Below is a small trained network, with its code and all its weights. Each question gives an input and a target symbol and asks what happens when units are switched off, that is, made to give their printed mean instead of their output.

import numpy as np


def w(rows, s, z=0):
    codes = np.array(rows[::2]) - 128.0
    scale = np.full(codes.shape[1], s)
    scale[-1] = z or s
    return codes * scale


def f(y):
    return y / 2 * (1 + np.tanh(0.7978845608 * (y + 0.044715 * y**3)))


def softmax(a):
    e = np.exp(a - a.max(-1, keepdims=True))
    return e / e.sum(-1, keepdims=True)


def log_softmax(a):
    a = a - a.max(-1, keepdims=True)
    return a - np.log(np.exp(a).sum(-1, keepdims=True))


def net(x, mask):
    ids = ['αβγδεθμξπστφψω'.index(c) for c in x.split()]
    T = len(ids)
    res = E[ids] + P[:T]
    u = 0
    for l in range(2):
        q, k, v = (res @ M[l].T for M in (Q, K, V))
        z = softmax(np.where(np.tri(T) > 0, q @ k.T / 3**0.5, -1e9)) @ v
        res = res + np.where(mask[u], z, O[l][:, -1]) @ O[l][:, :-1]
        u += 1
        y = f(res @ A[l][:, :-1].T + A[l][:, -1])
        res = res + np.where(mask[u : u + 4], y, B[l][:, -1]) @ B[l][:, :-1]
        u += 4
    return log_softmax(res[-1] @ U[:, :-1].T + U[:, -1])


Q, K, V, O, A, B = {}, {}, {}, {}, {}, {}
E = w([
[139,147,39,66,139,110,108,28,152],'α',
[131,97,66,136,147,78,166,46,32],'β',
[159,138,123,167,66,63,84,181,32],'γ',
[58,193,77,114,78,124,187,110,72],'δ',
[142,64,127,121,206,121,202,187,76],'ε',
[71,154,98,133,55,126,35,146,162],'θ',
[125,196,114,62,170,90,179,121,136],'μ',
[62,123,148,142,190,150,100,104,201],'ξ',
[192,48,62,79,131,139,133,104,119],'π',
[138,43,152,254,44,147,111,33,99],'σ',
[122,72,216,178,63,181,176,139,142],'τ',
[24,157,213,195,137,65,121,196,108],'φ',
[142,122,57,45,57,157,192,112,96],'ψ',
[79,83,93,111,112,135,146,236,122],'ω',
],0.0093)
P = w([
[166,212,45,132,192,237,116,183,77],'0',
[115,53,17,234,81,30,130,92,200],'1',
[74,137,195,47,150,140,130,146,45],'2',
[100,47,50,216,69,5,163,69,211],'3',
[31,91,187,31,131,112,145,117,36],'4',
[121,59,41,233,71,2,149,64,218],'5',
],0.0075)
Q[0] = w([
[159,129,35,208,107,91,142,144,192],'L0H0',
[128,1,24,166,124,74,127,108,188],'L0H0',
[61,230,162,78,140,165,159,111,52],'L0H0',
],0.0069)
K[0] = w([
[193,141,2,211,122,161,113,180,174],'L0H0',
[196,139,28,171,189,255,137,131,80],'L0H0',
[44,113,166,63,105,20,149,39,140],'L0H0',
],0.0052)
V[0] = w([
[67,123,153,60,172,133,243,238,54],'L0H0',
[116,3,175,183,34,118,75,96,216],'L0H0',
[99,146,139,102,225,72,156,78,144],'L0H0',
],0.0059)
O[0] = w([
[145,190,204,153,90,120,255,182,71,195],'L0H0',
[94,16,128,107,118,163,108,129,149,3],'L0H0',
[116,186,204,77,200,150,148,86,123,101],'L0H0',
],0.0086,0.0055)
A[0] = w([
[133,188,190,107,254,179,134,128,120,99],'L0N0',
[90,162,95,86,94,148,123,178,109,247],'L0N1',
[130,190,99,193,88,50,167,130,102,157],'L0N2',
[91,167,143,171,111,146,170,163,135,176],'L0N3',
],0.009,0.0011)
B[0] = w([
[33,226,3,194,146,35,183,158,196,154],'L0N0',
[147,200,174,67,159,93,91,161,178,159],'L0N1',
[205,159,232,177,132,87,108,49,134,247],'L0N2',
[131,150,211,141,67,164,70,163,159,172],'L0N3',
],0.0064,0.013)
Q[1] = w([
[204,115,84,181,153,79,123,99,254],'L1H0',
[82,177,112,43,155,160,105,139,65],'L1H0',
[116,104,120,133,150,182,104,193,110],'L1H0',
],0.0087)
K[1] = w([
[212,222,31,205,232,206,68,151,217],'L1H0',
[48,105,111,29,107,3,152,98,158],'L1H0',
[151,42,164,156,27,51,127,151,199],'L1H0',
],0.0049)
V[1] = w([
[64,191,103,78,119,140,78,199,250],'L1H0',
[153,171,93,137,155,63,125,2,102],'L1H0',
[117,113,11,32,200,157,199,84,120],'L1H0',
],0.0072)
O[1] = w([
[153,32,160,14,102,105,38,147,216,179],'L1H0',
[89,113,147,111,228,164,57,99,10,188],'L1H0',
[125,196,160,80,254,64,151,33,155,10],'L1H0',
],0.0073,0.013)
A[1] = w([
[157,131,184,18,207,198,18,91,66,231],'L1N0',
[217,253,218,111,84,251,193,161,166,131],'L1N1',
[103,150,54,226,87,6,214,152,186,246],'L1N2',
[237,195,88,50,171,180,231,219,78,249],'L1N3',
],0.0052,0.0021)
B[1] = w([
[117,109,151,132,164,253,189,93,141,242],'L1N0',
[95,124,162,86,75,58,145,45,148,253],'L1N1',
[128,181,83,189,188,176,206,166,219,248],'L1N2',
[231,1,145,76,222,121,171,181,145,180],'L1N3',
],0.0093,0.0058)
U = w([
[102,138,141,105,162,178,163,68,146,106],'α',
[100,161,142,163,167,153,153,108,50,106],'β',
[93,136,60,195,113,206,134,132,74,123],'γ',
[155,119,144,130,119,101,81,181,25,147],'δ',
[119,167,172,82,78,67,111,54,82,89],'ε',
[162,57,113,77,126,1,100,164,185,165],'θ',
[203,62,173,123,173,208,140,165,106,92],'μ',
[178,83,173,44,139,77,129,68,145,113],'ξ',
[132,214,142,121,179,43,126,96,153,233],'π',
[11,141,56,150,183,129,120,145,175,236],'σ',
[157,160,100,150,182,164,180,199,178,57],'τ',
[126,107,93,84,83,212,68,182,122,182],'φ',
[77,173,159,173,127,89,104,146,122,143],'ψ',
[161,128,142,141,83,173,181,86,175,3],'ω',
],0.0078,0.0039)

Each question gives the input, a string of symbols that net reads in full, and the target symbol t.
The units are the heads (3 rows each of Q, K, V and O) and the neurons (one row each of A and B). Each row of codes is followed by its name. A weight is (code - 128) times the scale printed after its matrix; where a second scale follows, it is the last column's (O, A, B and U).
mask holds one flag per unit, layer by layer, with each layer's heads first. A switched-off unit (its flag False) gives its mean, the last column of its rows in O or B, instead of its output. The means were averaged over made-up inputs and are rounded, as every weight is.
A unit's drop is (log p(t) with every unit on - log p(t) with that unit switched off) / (log p(t) with every unit on - log p(t) with every unit switched off).
The circuit of an input: a set's keep is (log p(t) with only the set's units on - log p(t) with every unit switched off) / (log p(t) with every unit on - log p(t) with every unit switched off). Starting from all 10 units, units are removed one at a time, each time the one whose removal leaves the highest keep (on an exact tie, the one counted first), for as long as the keep stays at least 0.8.
units of the circuit, in order: the units of the circuit, biggest drop first
k most important neurons: the k neurons with the biggest drops, biggest first
k most important neurons of layer l: the k neurons of layer l with the biggest drops, biggest first
input θ σ δ ε, target θ: 3 most important neurons	[L1N0 L0N2 L0N1]
input ξ θ α β ω, target θ: units of the circuit, in order	[L0N2 L1H0 L0H0 L1N0]
input μ ω φ, target ψ: 2 most important neurons	[L0N0 L1N1]
input β ω ω φ, target β: units of the circuit, in order	[L1H0 L0H0]
input ω θ θ ω θ π, target ω: units of the circuit, in order	[L0H0 L1H0 L0N2 L0N3]
input θ ω φ φ, target θ: most important neuron of layer 0	[L0N2]
input σ γ ψ θ θ α, target σ: units of the circuit, in order	[L0H0 L1H0 L0N2 L1N2]
input ε σ μ, target π: units of the circuit, in order	[L0N0 L0H0]
input μ β θ, target φ: 2 most important neurons of layer 1	[L1N2 L1N1]
input γ θ π σ π τ, target γ: units of the circuit, in order	[L1H0 L0H0 L0N2]
input μ γ μ γ ε, target τ: units of the circuit, in order	[L0N0 L0H0 L1N2]
input ξ θ ω φ, target ξ: 4 most important neurons	[L0N0 L0N2 L1N0 L1N2]
input μ ω ω ω ψ, target ξ: 2 most important neurons	[L1N3 L1N1]
input π ξ ξ ω τ π, target π: units of the circuit, in order	[L1H0 L0N2]
input ξ σ τ, target ω: units of the circuit, in order	[L1H0 L0H0 L1N1 L0N0]
input π ψ γ θ γ γ, target π: units of the circuit, in order	[L1H0 L0N2]
input μ θ β γ, target μ: 2 most important neurons of layer 0	[L0N0 L0N2]
input τ π α ω θ γ, target τ: units of the circuit, in order	[L1H0 L1N2]
input θ ψ ξ, target σ: units of the circuit, in order	[L0N0 L0N2]
input ε ω τ τ, target ε: 3 most important neurons	[L0N0 L1N1 L0N2]
input γ γ φ, target ψ: 4 most important neurons	[L0N0 L1N1 L0N3 L1N0]
input ω γ β π ω σ, target ω: most important neuron	[L1N2]
input μ ω δ π θ π, target μ: 2 most important neurons	[L0N0 L1N0]
